Rows lie near named flat spaces through zero. A row that begins with a name and a colon came from that space; any other row is followed by the name of its block's space that it lies nearest.
q340q781: -19	5	24	-11	-18	-25	-35	13	35	26	2	-2	21	9	-48	7	14	-14	16	-1
q792q94: -9	36	-38	-24	11	22	-28	-39	7	-21	-26	45	-3	-2	-39	42	-22	-3	13	-42
q201q500: -5	-6	-11	27	14	-19	8	10	-18	-18	7	2	-3	-3	27	-21	3	8	11	15
q201q500: 18	-16	3	-12	-10	23	11	24	-23	14	5	7	-34	16	44	-80	11	32	14	8
q292q145: -23	14	-6	-3	29	-1	-13	-47	19	-12	-20	-9	24	7	-46	-11	5	-30	34	-14
q201q500: 11	-28	18	16	7	-1	26	-12	7	32	14	-11	-6	14	6	-27	31	-13	6	17
q201q500: 17	34	3	51	-4	-4	7	30	-35	-29	-34	4	35	21	50	-21	-54	42	-66	-34
q662q279: -10	18	-8	14	7	-3	-26	-4	-7	12	-11	17	15	12	15	-11	-2	6	-23	0
q201q500: -20	16	-9	-24	4	-6	22	-43	9	-35	9	-31	31	6	-42	-26	-5	-39	47	9
q662q279: -11	43	-22	-3	28	-53	-49	-70	15	-20	-11	33	21	-31	-38	19	-8	-40	41	-44
q340q781: -4	-10	17	20	10	6	-42	27	7	36	-21	7	3	10	21	35	8	12	-29	-5
q792q94: 12	-25	-10	20	-67	58	-49	48	-78	30	-8	35	-31	89	27	10	-10	47	-79	40
q340q781: 22	43	-33	-1	11	25	9	1	14	4	-9	27	15	-6	67	25	-47	-4	-35	-20
q292q145: 23	-30	-3	29	-35	42	26	7	-36	33	7	37	-31	49	-2	39	13	30	-66	18
q454q114: 13	13	-20	38	-12	5	4	-34	1	3	1	-3	27	48	-16	-19	-24	-48	-26	22
q454q114: 26	7	-5	15	22	1	41	-72	21	-17	-7	-26	9	-10	-43	-37	-12	-51	3	-19
q454q114: -19	2	2	14	-15	10	-32	17	12	-5	-9	-58	40	27	-20	4	-27	-42	-34	46
q292q145: -14	0	26	5	-28	-11	-28	23	1	32	7	-27	35	36	2	-37	7	-11	-22	36
q201q500: 26	42	-22	37	13	32	21	-20	-17	-38	-43	0	37	21	31	20	-71	0	-64	-42
q201q500: 0	32	3	-97	-17	25	-26	-37	3	8	-3	21	-4	-14	-16	5	0	4	39	-47
q792q94: -10	-15	6	33	-2	-38	15	31	12	-12	18	-11	12	5	-4	12	5	-10	26	22
q454q114: 25	30	-11	5	-17	-4	-27	23	-39	-31	-18	8	0	-2	53	-49	-52	26	-26	-25
q340q781: 16	-19	17	33	-20	-62	-51	15	-20	11	11	14	-22	4	0	-61	15	-2	25	3
q792q94: 5	24	-5	-25	22	-26	43	-30	84	-2	18	-19	8	-46	-45	-70	2	-48	59	-11
q292q145: -11	-4	12	16	-31	29	-44	22	-54	8	-28	-8	12	75	5	-71	-6	32	-34	17
q292q145: -9	0	4	1	23	9	10	-19	2	-22	-26	5	5	17	-26	-15	5	9	48	-36
q454q114: -13	-20	-29	10	-1	42	29	38	-11	4	8	42	-28	28	22	67	11	37	-4	23
q201q500: -19	-45	2	90	26	-30	-3	59	4	9	6	0	7	23	39	75	18	-2	-5	45
q662q279: 16	19	-15	-43	3	56	56	-26	10	-6	-5	8	-11	-12	-2	0	-14	14	-13	-25
q292q145: -5	16	-11	20	10	17	-12	-39	-5	17	-14	-5	28	34	0	-30	-4	-25	-34	14
q340q781: -11	-5	5	-20	-18	-2	-32	10	-23	5	7	-3	-4	1	7	12	7	7	-4	16
q792q94: 49	12	-3	-13	-33	10	43	8	12	41	36	12	-15	-11	52	-35	-13	-4	-49	14
q340q781: 13	-43	35	22	-5	-50	-31	3	29	18	6	-20	-33	-7	-65	-82	37	-28	59	3
q662q279: -11	24	-3	-6	-5	-12	45	-11	10	-1	22	-1	30	-1	0	-17	3	0	-8	13
q292q145: 12	-59	42	19	10	-23	17	34	32	42	17	-4	-39	-41	-11	72	50	10	-3	2
q792q94: 1	-18	9	66	-16	13	4	83	-60	-4	-12	2	19	64	95	20	-22	56	-55	23
q662q279: 7	-48	8	84	18	-7	18	16	-16	28	3	-12	-22	6	14	-11	31	9	-68	50
q454q114: 10	-54	19	11	29	38	19	8	27	63	-5	15	-47	11	4	0	58	15	13	4
q340q781: 5	-8	-19	3	15	54	43	-20	39	12	-8	11	-7	15	-34	66	-2	-20	-12	-3
q340q781: 21	-17	11	34	15	-10	23	-6	-7	1	-12	32	-21	-7	-4	42	11	25	-6	-42
q792q94: 28	-17	-10	22	-9	-17	15	-22	-18	-2	22	19	-23	-1	7	23	3	-17	1	4
q340q781: -9	37	-42	-43	-12	24	25	-11	17	-24	22	-3	18	-9	6	22	-33	-28	2	23
q454q114: 10	60	-31	1	13	-18	-12	-38	0	-54	-20	-15	30	-37	-1	-38	-63	-26	-24	-28
q454q114: -11	6	-27	39	30	-51	17	14	27	-28	17	27	0	-42	8	68	-4	-10	24	0
q662q279: -48	-11	-7	-46	21	36	-25	8	7	-8	-19	6	-15	2	-35	23	28	25	52	-1
q340q781: -20	47	-7	-43	-4	-11	-23	-35	-9	-80	-23	-50	49	-20	-45	0	-55	-31	25	-30
q662q279: 17	-4	-6	-2	-2	17	-1	-19	-19	-5	-7	-5	-18	4	0	-42	-6	-1	-8	-3
q662q279: 21	-5	-2	23	-16	8	-23	-2	-26	15	-6	11	-5	27	21	-2	-11	-3	-35	4
q454q114: 11	-15	12	18	-38	33	8	40	-18	27	-4	21	-2	80	13	-24	0	29	-11	7
q292q145: -6	-13	6	0	-12	-22	11	-16	21	3	21	-4	-3	-5	-58	16	20	-26	20	13
q662q279: -18	-4	20	-33	6	0	9	-16	49	41	11	-4	1	-20	-51	-5	43	-9	12	4
q792q94: 12	-28	32	-3	-43	-14	-21	21	12	17	12	-28	-11	20	-49	-36	9	-20	15	17
q792q94: -29	-5	-39	47	11	-23	-12	-5	-23	-16	17	35	7	14	4	98	6	-12	-9	38
q792q94: -18	-2	5	-2	21	-14	24	-25	19	-8	5	-23	15	0	-28	-56	21	-19	44	9
q340q781: -7	12	-8	-8	-12	-8	-17	-38	-9	-5	-9	65	-8	10	-66	83	10	14	13	-49
q662q279: 27	1	-21	51	-15	-1	38	15	-25	-18	10	30	3	27	39	65	-32	6	-35	-1
q201q500: -6	5	-7	-20	21	31	14	0	-7	8	-9	17	-6	3	40	-8	9	28	12	-12
q454q114: 0	-14	35	-47	-26	71	-38	11	-23	66	-25	10	-2	64	21	2	23	34	-21	-13
q292q145: 2	-42	25	33	5	15	33	-1	-10	36	5	2	-6	29	-1	41	40	12	-26	14
q792q94: -6	-46	6	61	49	-21	14	70	10	-1	1	-20	-23	-29	70	12	18	21	8	30
q292q145: -4	16	11	-56	-28	-11	-26	23	9	-28	-3	-7	-11	-35	-38	-6	-18	17	29	-30
q454q114: -9	0	-10	5	12	19	40	-8	0	-14	-4	16	4	19	-9	23	4	13	18	-10
q292q145: 26	-7	-2	7	-19	34	37	-25	15	21	1	11	-12	41	-39	-34	2	-14	-6	-3
q792q94: -11	37	-10	-23	3	-2	14	-22	16	-33	-12	4	25	-5	-34	-9	-22	-2	27	-34
q792q94: 42	17	-20	24	-48	30	-23	-10	-67	-4	-15	54	-1	65	34	57	-51	15	-63	-30
q201q500: -12	-40	8	29	3	47	-18	28	-23	38	-14	-18	-12	43	22	-4	24	17	-52	49
q340q781: 14	11	-20	21	13	-26	-30	9	-35	-41	-9	6	-10	-33	52	16	-35	6	-8	-15
q201q500: -20	2	15	-1	0	-25	12	7	8	2	12	-5	26	3	-6	14	16	1	20	4
q201q500: -23	14	-39	55	37	-32	-25	31	-42	-49	-14	31	3	-22	66	50	-23	34	-15	2
q454q114: 1	45	-6	8	-32	-44	-47	19	-19	-16	1	14	35	9	24	-22	-41	0	-16	-9
q292q145: -5	18	-14	-7	14	12	-47	9	7	-6	-30	14	-4	-4	6	-7	-20	7	6	-24
q201q500: -29	9	-12	-19	-8	-4	16	-4	-29	-6	27	12	17	-4	18	59	14	15	-16	29
q201q500: -17	20	-16	-26	17	-8	-6	-35	13	-25	-1	1	12	-22	-26	25	-5	-23	36	-15
q662q279: 22	-13	27	21	3	-36	-13	38	33	14	1	-28	-8	-28	16	-51	-4	-11	7	-3
q662q279: 26	1	-21	64	6	-11	-1	5	-20	-11	-12	40	-9	11	27	48	-26	9	-37	-19
q792q94: -15	-44	15	26	0	-48	-28	58	28	32	30	16	-22	-15	6	80	40	-5	33	31
q292q145: 0	55	-19	-77	11	7	28	-47	11	-55	-10	31	3	-76	-32	103	-33	18	15	-85
q662q279: -9	8	-10	2	-37	-9	-8	7	-23	4	21	15	15	60	4	-61	2	-4	24	32
q340q781: 18	14	-20	67	26	9	-36	1	-12	21	-35	27	8	41	59	-54	-22	1	-37	-8
q292q145: 1	-20	13	19	34	-29	-25	17	44	21	3	-48	-3	-28	23	-75	14	-42	31	32
q454q114: -10	13	-17	36	-7	9	-1	-18	-24	8	-4	10	27	71	6	-80	-1	-6	-10	29
q340q781: 13	-20	10	-45	-20	-8	32	1	42	9	38	-16	-31	-35	-41	-6	20	-26	46	13
q454q114: 4	12	-9	43	12	-53	-8	-15	-4	-8	9	13	17	1	17	-30	-3	-21	14	2
q662q279: 20	30	-10	3	-31	0	76	-31	-10	-6	24	40	21	11	-13	53	-16	12	-46	-21
9	0	16	-29	8	11	-70	9	6	10	-31	-20	-11	-19	15	-19	-13	-6	9	-27
q662q279
39	-14	-12	23	10	77	33	25	-40	19	-23	6	-26	47	104	-69	-18	41	-43	4
q292q145
7	8	-22	55	39	-56	74	14	53	-21	26	12	-6	-44	10	-62	4	-6	36	7
q340q781
-20	23	14	-48	-19	6	-6	12	10	-16	-5	-24	33	17	-16	-37	-13	1	41	-11
q292q145
-7	-22	20	32	-1	15	1	74	-21	24	-2	-31	9	15	78	-14	2	37	-60	46
q792q94
9	5	-7	-37	7	50	40	-15	34	27	4	-4	-12	-4	-2	-39	8	-4	-2	4
q662q279
-3	57	-54	-17	-20	-2	45	-9	-27	-46	30	38	29	-5	45	54	-48	7	-21	5
q340q781
49	-25	20	39	27	42	42	-13	11	55	-20	5	-16	26	51	-36	12	5	-37	-22
q201q500
-10	-13	2	17	3	-18	-36	20	-21	7	6	-2	7	7	42	36	5	-5	-1	22
q454q114
4	23	5	-20	-18	-8	31	-4	-33	-23	16	-32	27	7	42	-95	-16	7	0	14
q340q781
25	-44	39	-16	-14	20	-18	20	23	65	3	-6	-39	-3	-5	7	34	0	-10	1
q454q114
-30	-54	89	-17	-39	-47	-72	82	5	27	-1	-68	-5	-6	-55	-46	47	24	23	24
q292q145
19	-40	33	21	-19	-8	-1	29	3	47	15	-9	-27	-10	-1	17	28	10	-50	22
q292q145
69	1	-8	56	11	15	58	-23	-25	8	-6	16	-18	5	70	-49	-27	8	-61	-25
q201q500
30	3	19	-34	-44	34	19	17	24	34	9	-15	-6	17	-9	-47	-12	-3	-25	2
q292q145
-19	-21	3	5	-30	28	-35	-1	-25	19	1	-33	14	70	-21	-43	10	-25	-14	61
q340q781
22	10	-5	8	4	11	41	8	17	8	3	28	3	11	34	15	-12	8	7	-25
q292q145
1	41	9	-57	-7	-11	17	-25	11	-2	22	-47	41	-56	29	-4	-21	-26	-37	8
q292q145
-8	-11	49	-45	-29	-41	14	1	22	1	19	-31	-10	-31	-84	-86	38	12	47	-10
q662q279
24	8	19	-80	-10	37	25	-41	11	-10	-11	-16	-24	-45	-48	5	-6	7	6	-56
q662q279
-24	-8	11	-18	-43	-12	-76	66	-53	-3	1	8	-11	21	24	-13	3	47	1	23
q201q500
-15	-8	17	-53	-27	13	5	8	-19	-5	12	-26	-19	-24	-33	-33	19	30	-12	19
q792q94
26	-21	23	-17	-36	-24	12	2	6	5	28	-25	-30	-28	-38	-44	11	-12	1	13
q454q114
-15	7	-20	23	11	1	-19	-3	-17	-4	-7	23	14	18	19	56	-7	0	-14	5
q662q279
-6	7	-10	-3	22	0	-8	-30	35	-3	-6	-29	5	-25	-36	-27	-3	-40	1	12
q792q94

Each name stands for a flat space through zero: a line, a plane or more. A row that begins with a name and a colon came from that space; any other row is followed by the name of the space it lies nearest, among the names in its block.
q804_q876: 30	21	-8	-13	1	15	31	-2	16	17	4	0	-24	-17	4	5	23	-54	-27	22
q533_q623: 27	4	-41	34	-40	-2	28	-4	-3	-30	46	-15	3	-9	12	-12	14	-17	23	14
q804_q876: -4	34	-37	20	16	-20	26	10	23	-15	-6	-9	38	5	2	-2	-12	-3	30	-2
q533_q623: -45	44	-23	10	26	-42	0	46	-22	26	-14	12	27	62	-30	41	-16	12	32	18
q526_q234: 20	26	-8	-25	-13	21	-14	-16	-2	-17	8	20	-5	-39	-15	-9	-17	-7	-23	3
q804_q876: -3	-41	24	-29	23	-16	9	-21	-13	1	-16	-3	-36	-8	0	6	8	28	-4	-55
q887_q59: 4	-9	-10	38	4	-15	31	-1	12	28	-8	-3	-27	-41	25	-39	-20	-59	24	-35
q526_q234: -2	4	-1	19	-16	-2	-14	0	-40	-43	5	14	-4	-33	19	-36	-36	-1	16	-8
q526_q234: -8	34	8	-34	15	3	-10	8	-20	22	-4	-1	-17	-9	-26	0	-12	0	-21	-6
q887_q59: 30	-8	-2	18	-7	10	36	-22	32	4	10	0	7	8	26	-10	44	-26	-4	34
q938_q862: 1	-5	-52	-17	-45	37	14	-27	52	-46	37	-34	5	17	-23	10	25	-35	-12	31
q533_q623: 23	18	-26	37	-12	-19	60	-4	-18	-39	13	-36	-3	12	33	-19	9	-45	51	12
q167_q933: -9	24	27	-49	9	8	-41	1	18	-4	-36	29	19	63	-42	59	0	34	-28	46
q533_q623: -10	60	-29	-15	-62	20	30	-64	78	-3	9	79	67	22	-18	37	-25	22	4	-5
q533_q623: 7	-59	-42	-29	33	-13	-22	-6	30	-17	-17	-49	-17	-2	-53	44	-7	-1	22	-54
q526_q234: -41	21	0	-12	88	-55	3	44	-115	-22	-19	6	10	25	2	3	8	45	25	7
q533_q623: -45	28	-1	-4	34	-28	-1	24	-72	48	3	-30	-40	48	-36	-24	8	-38	24	29
q938_q862: 31	3	-15	-19	18	31	-6	-2	40	9	17	-53	-1	-27	-17	-26	36	-20	-35	24
q533_q623: 12	37	-7	-19	-9	9	32	-96	27	36	-5	26	20	4	-27	-17	-17	-19	42	-31
q533_q623: 31	25	-28	-20	-15	5	10	12	33	-15	23	-22	5	-8	-22	27	15	18	-23	1
q938_q862: -14	25	-34	3	26	31	20	32	4	10	30	-56	6	2	5	-38	54	-65	-31	78
q533_q623: -43	-20	-15	1	32	-51	-1	26	-16	-9	-26	22	19	43	-14	54	-14	51	32	-35
q526_q234: 18	2	25	-2	-38	1	-12	-14	40	13	-3	31	-18	-4	-7	0	-10	19	-24	-8
q167_q933: 39	-11	23	13	3	20	54	-20	9	35	13	25	-6	-59	64	-23	39	-21	-31	-13
q887_q59: 33	52	-7	-48	31	5	-3	-34	3	20	-11	-2	14	-19	-46	11	-15	11	4	-23
q887_q59: -9	24	14	-2	-46	26	-36	-31	3	-35	21	-1	46	1	-6	-28	-33	64	9	-6
q804_q876: -15	-20	-35	15	1	-23	11	24	-19	-15	23	0	15	13	0	33	13	29	17	-12
q167_q933: 21	-14	1	-8	1	23	-9	23	39	-5	5	-23	-12	-18	6	-2	29	-15	-49	29
q938_q862: 11	4	-26	1	14	-5	1	24	17	0	10	-14	18	20	-14	26	30	6	-8	33
q167_q933: 43	17	23	1	-14	2	28	-17	30	-5	-14	49	23	0	31	32	12	21	-15	10
q167_q933: -7	37	59	14	1	3	-21	-4	-11	18	-18	-34	-9	1	12	-86	-27	7	8	9
q167_q933: -28	-25	-23	13	-13	-23	3	30	30	13	0	43	-12	-16	-2	29	-15	11	-17	-37
q938_q862: 5	-23	10	-45	56	4	-36	-1	-17	14	-17	-6	-19	-41	-29	-5	2	20	-29	-29
q938_q862: -34	31	-46	-2	-78	-13	60	-25	-11	8	38	28	-22	66	-27	60	-9	-42	39	-9
q887_q59: -5	21	-3	-22	26	20	-18	13	9	28	-1	-8	18	-3	-21	7	10	-4	-26	24
q887_q59: 5	-20	6	-13	33	-8	-8	1	-22	-55	-26	-15	2	-7	12	1	-5	15	8	-9
q526_q234: -55	15	-50	10	7	-37	34	10	-24	18	23	-33	-23	32	-32	-19	0	-27	41	-19
q167_q933: 44	16	-43	-7	35	0	51	3	34	39	16	-29	-9	-39	-7	5	40	-47	-13	-8
q804_q876: 70	39	-18	6	-33	17	14	-1	51	-17	33	8	15	-9	0	1	43	2	-39	66
q938_q862: 47	34	-6	8	13	-12	-1	17	7	33	6	-6	-2	-21	-15	-3	6	-2	-4	9
q938_q862: 0	15	-10	-42	-10	17	-21	-26	8	27	6	31	-23	-8	-51	16	-7	-15	-27	1
q533_q623: -2	-27	4	-10	-8	4	-28	8	12	-16	0	-17	-6	-9	-12	10	-11	30	-11	-25
q887_q59: -3	39	19	-16	-9	30	-8	1	-10	-9	1	2	13	5	8	-12	1	-9	-25	43
q167_q933: -69	-88	-32	3	-10	-13	-16	-15	29	6	0	-22	18	76	-36	63	4	27	47	-43
q804_q876: -1	-23	-26	-22	26	-19	6	37	24	-11	-12	30	-11	-14	-8	57	17	14	-40	-13
q887_q59: -4	3	-29	-1	15	13	-20	4	30	-19	-6	-6	28	21	-21	5	14	-23	-4	55
q804_q876: -14	-16	13	-14	18	-12	-6	13	-4	5	-23	7	-6	-8	1	25	-19	22	-3	-42
q804_q876: 35	-12	44	-16	-7	4	-9	-17	20	-2	-17	12	-35	-41	12	-24	-7	19	-33	-29
q533_q623: -26	-24	6	-7	29	-33	16	-9	-11	-11	-32	24	4	22	7	25	-7	28	24	-38
q167_q933: -58	-36	26	32	-26	-12	-17	-27	-52	-17	-12	35	2	4	29	-31	-58	16	53	-49
q804_q876: -12	-4	15	-33	40	-4	7	8	-23	8	-32	-10	-13	-6	1	28	-13	-5	-1	-38
q887_q59: 41	15	27	-15	35	-11	2	29	-30	31	-2	31	12	-11	12	44	31	49	-32	9
q887_q59: 0	-12	-11	11	-17	1	38	-42	28	20	10	-22	-17	-8	3	-29	-1	-34	27	-38
q526_q234: 7	-7	32	-35	45	-23	-28	12	-47	11	-27	32	-17	30	-24	40	20	41	-17	19
q533_q623: -14	61	-11	-7	13	-11	65	22	-50	-6	18	-39	-26	49	11	-17	45	-57	2	66
q533_q623: -29	13	-9	-2	-4	11	-6	12	-4	-3	-2	-22	2	32	-12	2	-5	-33	6	31
q526_q234: -1	-1	-30	-12	-41	34	-6	11	27	3	36	-37	-23	-35	-19	-2	-10	-32	-28	-16
q887_q59: 8	-87	-29	34	22	-18	0	13	64	16	5	-16	-3	-3	3	5	49	2	-5	-5
q938_q862: -51	8	-13	-1	6	-10	14	12	-55	-15	5	26	-7	20	9	0	-2	-20	7	17
q938_q862: -38	-49	4	27	-31	-8	21	-5	1	-39	4	3	-6	17	41	-8	-1	7	16	-21
q526_q234: -2	44	-1	-60	14	26	-15	0	13	3	6	14	-6	-24	-34	-4	11	11	-68	21
q526_q234: -17	-37	-2	19	-15	12	-7	0	29	-5	9	-13	28	6	17	3	5	24	4	-12
q167_q933: 2	50	20	-40	2	-2	9	-9	10	8	-21	78	-1	18	-12	32	8	13	-47	35
q526_q234: 47	54	68	12	-2	-16	41	-19	-31	1	-35	21	-25	5	49	-34	-9	-22	14	18
q526_q234: -24	13	16	21	13	-7	14	-8	36	55	-29	-11	8	28	2	-22	-12	-35	26	-1
q167_q933: -13	-35	15	-12	0	2	-3	-10	-45	-28	-8	31	-4	-16	24	25	-16	21	4	-36
q167_q933: -25	-60	51	7	4	12	-24	-10	-39	0	-18	-6	-1	-17	40	-9	-25	30	15	-55
q167_q933: -17	-28	14	23	-19	16	-26	-9	13	-24	-6	-37	-1	11	10	-43	-15	-16	17	12
q887_q59: 2	-25	-10	39	-33	16	18	-33	32	-31	21	-39	-4	-9	28	-75	11	-38	21	14
q938_q862: 41	21	-1	-4	74	-38	-43	54	-11	36	-16	24	-1	-45	-31	-3	9	43	-34	12
q938_q862: 11	-9	-17	21	-41	-7	20	-8	13	-20	25	17	-8	8	10	2	15	-2	2	13
q526_q234: -43	0	-16	42	3	2	-2	28	-5	-24	-2	-26	-2	-20	29	-72	-23	-51	12	19
q804_q876: 1	52	36	-38	-1	-2	-3	7	29	-27	-51	34	6	21	-2	32	-30	21	-30	10
q887_q59: -4	-45	-21	23	0	-24	13	-4	15	-6	3	8	12	23	4	28	15	18	28	-18
q938_q862: -13	-9	12	-17	27	-6	2	6	-4	38	-12	-16	-1	17	-11	26	8	13	2	-23
q804_q876: 15	9	48	-19	-3	1	-9	1	-8	-25	-35	23	-34	-38	23	-17	-35	6	-28	-25
q533_q623: 13	-14	-12	11	10	-19	-15	23	-8	10	9	-1	-6	-15	-12	9	1	20	1	-13
q526_q234: -13	1	16	9	5	-17	22	13	3	32	-7	-23	-9	33	7	6	11	2	12	-10
q804_q876: 15	19	-29	3	-6	-9	26	16	16	-29	11	16	-2	-2	5	10	20	-12	-19	31
q167_q933: -18	16	36	24	-25	5	16	-47	-39	11	14	14	8	21	29	-64	1	3	31	15
q887_q59: -54	9	35	-36	-16	14	-15	14	-56	-45	-16	-1	-15	29	10	18	-32	15	-12	-5
q804_q876: -4	4	-32	19	-14	10	5	4	-35	-17	45	-22	17	27	-1	-8	34	-16	17	55
q938_q862: -18	-34	23	12	-57	4	-5	-34	31	-9	-13	25	-12	5	11	4	-43	8	18	-51
q804_q876: 15	13	28	-13	9	9	-32	3	0	4	-25	3	27	-9	-4	22	-33	35	3	-20
7	32	-61	20	15	8	8	24	-8	-25	25	-15	43	4	-4	3	20	-39	13	65
q804_q876
8	-75	-18	47	-42	-9	-8	-31	50	-12	9	19	19	26	5	21	7	14	39	-11
q526_q234
-19	31	3	15	-48	3	-5	0	0	7	12	-5	-30	-35	-3	-52	-58	-25	7	-35
q526_q234
-41	5	35	-1	-15	-4	0	-45	-32	-11	-11	5	-2	41	5	-42	-19	14	34	-5
q167_q933
6	-3	-18	20	9	7	-15	18	-28	-8	12	-11	16	-28	9	-9	-11	-13	14	5
q804_q876
-10	1	-19	-8	-3	17	-8	-18	31	31	17	-51	-27	-25	-35	-55	-5	-37	-3	-18
q887_q59
-69	-2	20	20	-21	-12	-2	24	-62	-5	-9	3	-17	23	23	-8	-49	-12	31	-25
q804_q876
-15	-40	-37	-5	0	-16	-19	14	-2	-18	10	-31	-22	11	-37	22	-4	1	16	-23
q533_q623
3	-33	15	16	42	-2	1	27	-35	-10	2	-24	22	-16	44	-10	30	32	-3	0
q887_q59
-33	-14	36	-10	2	15	-16	-27	18	17	-30	11	1	27	0	-14	-9	-7	-2	5
q167_q933
-43	40	-26	4	-24	13	-4	0	-47	4	37	-34	9	39	-27	-21	-8	-28	30	34
q887_q59
-41	-40	6	10	41	-28	-3	42	-14	21	-21	-11	0	20	9	26	5	22	8	-27
q938_q862
-19	-20	-14	20	-24	-9	-13	7	4	13	9	-10	-22	2	-16	-7	-23	-18	19	-21
q526_q234
-116	-9	51	-28	53	9	-40	46	-63	16	-52	-22	-9	87	-3	4	-5	-25	-10	52
q533_q623
-7	-34	-12	-27	19	19	-3	-4	38	0	7	-48	-3	-1	-16	2	34	6	-26	-8
q938_q862
12	42	-28	-36	18	-21	23	8	19	28	4	24	8	31	-44	61	29	19	-19	14
q167_q933
26	12	-37	33	-23	-4	35	-13	33	35	28	8	7	-12	0	-2	10	-37	20	-1
q804_q876
6	-4	31	-3	19	11	-17	18	-44	-5	-9	-12	-24	-60	28	-39	-23	-6	-17	-25
q167_q933
-13	1	10	-12	6	-11	11	-6	-31	6	-16	10	-2	14	0	34	-21	7	24	-36
q804_q876
25	-2	-18	44	-31	4	21	19	51	23	24	-50	-25	-34	15	-44	1	-49	0	-8
q938_q862
6	-12	-12	20	-30	-16	28	-4	54	2	7	26	13	20	10	28	15	20	0	-7
q167_q933
1	-8	-3	0	8	-9	5	10	15	24	-9	16	-9	-3	-4	21	2	-7	-8	-11
q887_q59
24	-24	5	-16	3	7	-17	-19	18	-20	-2	-3	-4	-25	-7	-7	4	26	-14	-17
q938_q862
47	-73	43	25	10	8	-32	-8	9	-19	-18	-10	-4	-47	43	-23	3	28	-4	-24
q938_q862
-1	-21	19	24	18	11	-10	23	-23	10	18	-51	-14	-54	35	-75	9	2	-13	-14
q887_q59
-28	14	-32	17	-14	-6	8	-24	-4	-7	5	2	39	23	-12	6	-32	-5	58	-18
q887_q59
-39	-40	-14	20	-9	-27	-14	9	2	-13	-12	21	17	15	-1	34	-35	35	35	-51
q887_q59
-24	-49	11	14	-26	30	11	-34	-12	-82	-9	-52	3	-18	55	-40	-34	-24	38	-42
q938_q862
36	-26	30	-5	-19	9	-21	-15	49	36	-15	43	-34	-52	-1	-1	-14	3	-41	-34
q804_q876
-2	12	-13	-29	11	1	-12	31	5	5	9	-1	-15	2	-28	23	20	7	-43	22
q167_q933
